Below are the code and all the weights of a small trained network. Each question names an input and a target symbol and asks about switching units off, where a switched-off unit gives its printed mean instead of its output.

import numpy as np


def w(rows, s, z=0):
    codes = np.array(rows[::2]) - 128.0
    scale = np.full(codes.shape[1], s)
    scale[-1] = z or s
    return codes * scale


def norm(h):
    return h / np.sqrt((h * h).mean(-1, keepdims=True) + 1e-5)


def f(y):
    return np.maximum(y, 0)


def softmax(a):
    e = np.exp(a - a.max(-1, keepdims=True))
    return e / e.sum(-1, keepdims=True)


def log_softmax(a):
    a = a - a.max(-1, keepdims=True)
    return a - np.log(np.exp(a).sum(-1, keepdims=True))


def net(x, mask):
    ids = ['δεζλξσφ'.index(c) for c in x.split()]
    T = len(ids)
    res = E[ids] + P[:T]
    r = norm(res)
    for j in range(2):
        rows = slice(2 * j, 2 * j + 2)
        q, k, v = (r @ M[0][rows].T for M in (Q, K, V))
        z = softmax(np.where(np.tri(T) > 0, q @ k.T / 2**0.5, -1e9)) @ v
        o = O[0][rows]
        res = res + np.where(mask[j], z, o[:, -1]) @ o[:, :-1]
    y = f(norm(res) @ A[0][:, :-1].T + A[0][:, -1])
    res = res + np.where(mask[2:14], y, B[0][:, -1]) @ B[0][:, :-1]
    return log_softmax(norm(res)[-1] @ U[:, :-1].T + U[:, -1])


Q, K, V, O, A, B = {}, {}, {}, {}, {}, {}
E = w([
[178,55,187,139,149],'δ',
[153,83,198,95,186],'ε',
[69,153,76,115,239],'ζ',
[134,37,177,123,242],'λ',
[39,196,35,57,199],'ξ',
[143,102,134,255,105],'σ',
[51,212,249,170,40],'φ',
],0.0043)
P = w([
[103,112,107,134,86],'0',
[147,197,144,184,194],'1',
[145,166,154,183,181],'2',
[182,134,143,147,164],'3',
[145,142,127,147,145],'4',
[138,128,123,147,141],'5',
[123,122,114,140,130],'6',
[117,111,119,140,129],'7',
[104,96,116,136,122],'8',
[94,85,116,133,103],'9',
[50,83,146,152,156],'10',
[2,84,165,174,183],'11',
],0.0057)
Q[0] = w([
[201,168,87,96,47],'head 1',
[35,103,150,182,97],'head 1',
[132,193,68,104,113],'head 2',
[254,171,99,67,98],'head 2',
],0.0079)
K[0] = w([
[233,211,134,82,201],'head 1',
[14,37,106,46,81],'head 1',
[137,185,227,182,61],'head 2',
[162,254,189,219,229],'head 2',
],0.0056)
V[0] = w([
[72,175,216,78,104],'head 1',
[107,150,126,249,89],'head 1',
[189,129,173,92,75],'head 2',
[63,97,209,147,174],'head 2',
],0.019)
O[0] = w([
[226,176,161,5,81,108],'head 1',
[40,96,31,96,5,174],'head 1',
[167,2,223,131,106,91],'head 2',
[198,122,27,225,85,250],'head 2',
],0.0085,0.014)
A[0] = w([
[128,146,156,104,130,85],'neuron 1',
[113,174,70,103,183,254],'neuron 2',
[139,47,104,93,192,113],'neuron 3',
[85,96,122,154,189,135],'neuron 4',
[140,108,150,192,128,180],'neuron 5',
[128,124,84,106,97,142],'neuron 6',
[247,146,173,144,135,126],'neuron 7',
[101,182,132,154,157,120],'neuron 8',
[114,105,94,111,129,112],'neuron 9',
[140,85,79,95,179,122],'neuron 10',
[138,168,140,127,42,129],'neuron 11',
[114,80,90,152,85,174],'neuron 12',
],0.011,0.0027)
B[0] = w([
[164,112,119,133,152,128],'neuron 1',
[150,123,226,101,125,204],'neuron 2',
[180,189,125,183,137,132],'neuron 3',
[92,129,172,169,199,160],'neuron 4',
[163,120,156,43,126,196],'neuron 5',
[120,146,188,174,139,191],'neuron 6',
[53,52,38,11,137,147],'neuron 7',
[102,88,126,70,128,158],'neuron 8',
[112,152,149,143,113,156],'neuron 9',
[173,173,160,177,110,143],'neuron 10',
[198,125,188,186,148,171],'neuron 11',
[110,140,202,94,139,255],'neuron 12',
],0.012,0.0092)
U = w([
[112,18,232,163,142,181],'δ',
[149,79,84,70,146,184],'ε',
[76,223,103,121,176,2],'ζ',
[186,148,43,221,194,137],'λ',
[89,187,191,42,199,133],'ξ',
[5,106,70,162,80,45],'σ',
[164,178,150,74,3,174],'φ',
],0.006,0.0008)

Each question gives the input, a string of symbols that net reads in full, and the target symbol t.
The units are the heads (2 rows each of Q, K, V and O) and the neurons (one row each of A and B). Each row of codes is followed by its name. A weight is (code - 128) times the scale printed after its matrix; where a second scale follows, it is the last column's (O, A, B and U).
mask holds one flag per unit, heads first, then neurons. A switched-off unit (its flag False) gives its mean, the last column of its rows in O or B, instead of its output. The means were averaged over made-up inputs and are rounded, as every weight is.
A unit's drop is (log p(t) with every unit on - log p(t) with that unit switched off) / (log p(t) with every unit on - log p(t) with every unit switched off).
The circuit of an input: a set's keep is (log p(t) with only the set's units on - log p(t) with every unit switched off) / (log p(t) with every unit on - log p(t) with every unit switched off). Starting from the 12 units with the biggest drops (on a tie, the unit counted first), units are removed one at a time, each time the one whose removal leaves the highest keep (on an exact tie, the one counted first), for as long as the keep stays at least 0.8.
units of the circuit, in order: the units of the circuit, biggest drop first
most important unit: the unit with the biggest drop
top k neurons: the k neurons with the biggest drops, biggest first
heads that matter: for each layer, one digit per head in row order, 1 if its drop is at least 0.15 and else 0, layers parted by /
input δ ξ δ ξ, target ξ: heads that matter : 11
input ζ δ ξ δ ε, target ξ: most important unit : neuron 2
input φ φ ε λ δ δ ξ δ φ δ σ, target φ: top 2 neurons : neuron 4; neuron 12
input δ δ δ φ σ λ λ δ φ φ δ, target φ: heads that matter : 10
input ζ ε ζ ζ σ, target ζ: heads that matter : 01
input δ λ δ ξ ξ, target δ: units of the circuit, in order : neuron 2; head 1
input λ λ ζ δ δ λ ξ ξ ξ, target ξ: units of the circuit, in order : neuron 2; head 2
input ξ δ ξ ξ σ φ, target ξ: heads that matter : 01
input λ λ φ φ φ λ δ λ λ λ λ ζ, target λ: heads that matter : 11
input φ σ ε, target φ: heads that matter : 10
input ξ δ λ, target ξ: top 2 neurons : neuron 2; neuron 8
input δ λ ε δ σ δ ξ ξ ξ ζ, target ξ: heads that matter : 01
input ε φ λ, target ε: heads that matter : 10
input φ λ ε σ λ δ ζ, target φ: heads that matter : 10
input λ φ λ δ λ λ δ δ ξ φ φ ξ, target φ: units of the circuit, in order : head 1
input δ σ δ ε, target σ: top 2 neurons : neuron 2; neuron 11
input λ σ δ φ ξ λ ε λ λ σ, target λ: units of the circuit, in order : head 2; head 1
input λ λ δ ζ φ δ δ φ λ λ ε, target λ: heads that matter : 01
input ε λ σ σ φ δ λ δ ε δ δ, target ε: top 2 neurons : neuron 7; neuron 5
input δ δ ξ ξ δ, target ξ: top neuron : neuron 2
input δ λ λ λ δ λ λ δ λ δ δ, target λ: units of the circuit, in order : head 2; neuron 2
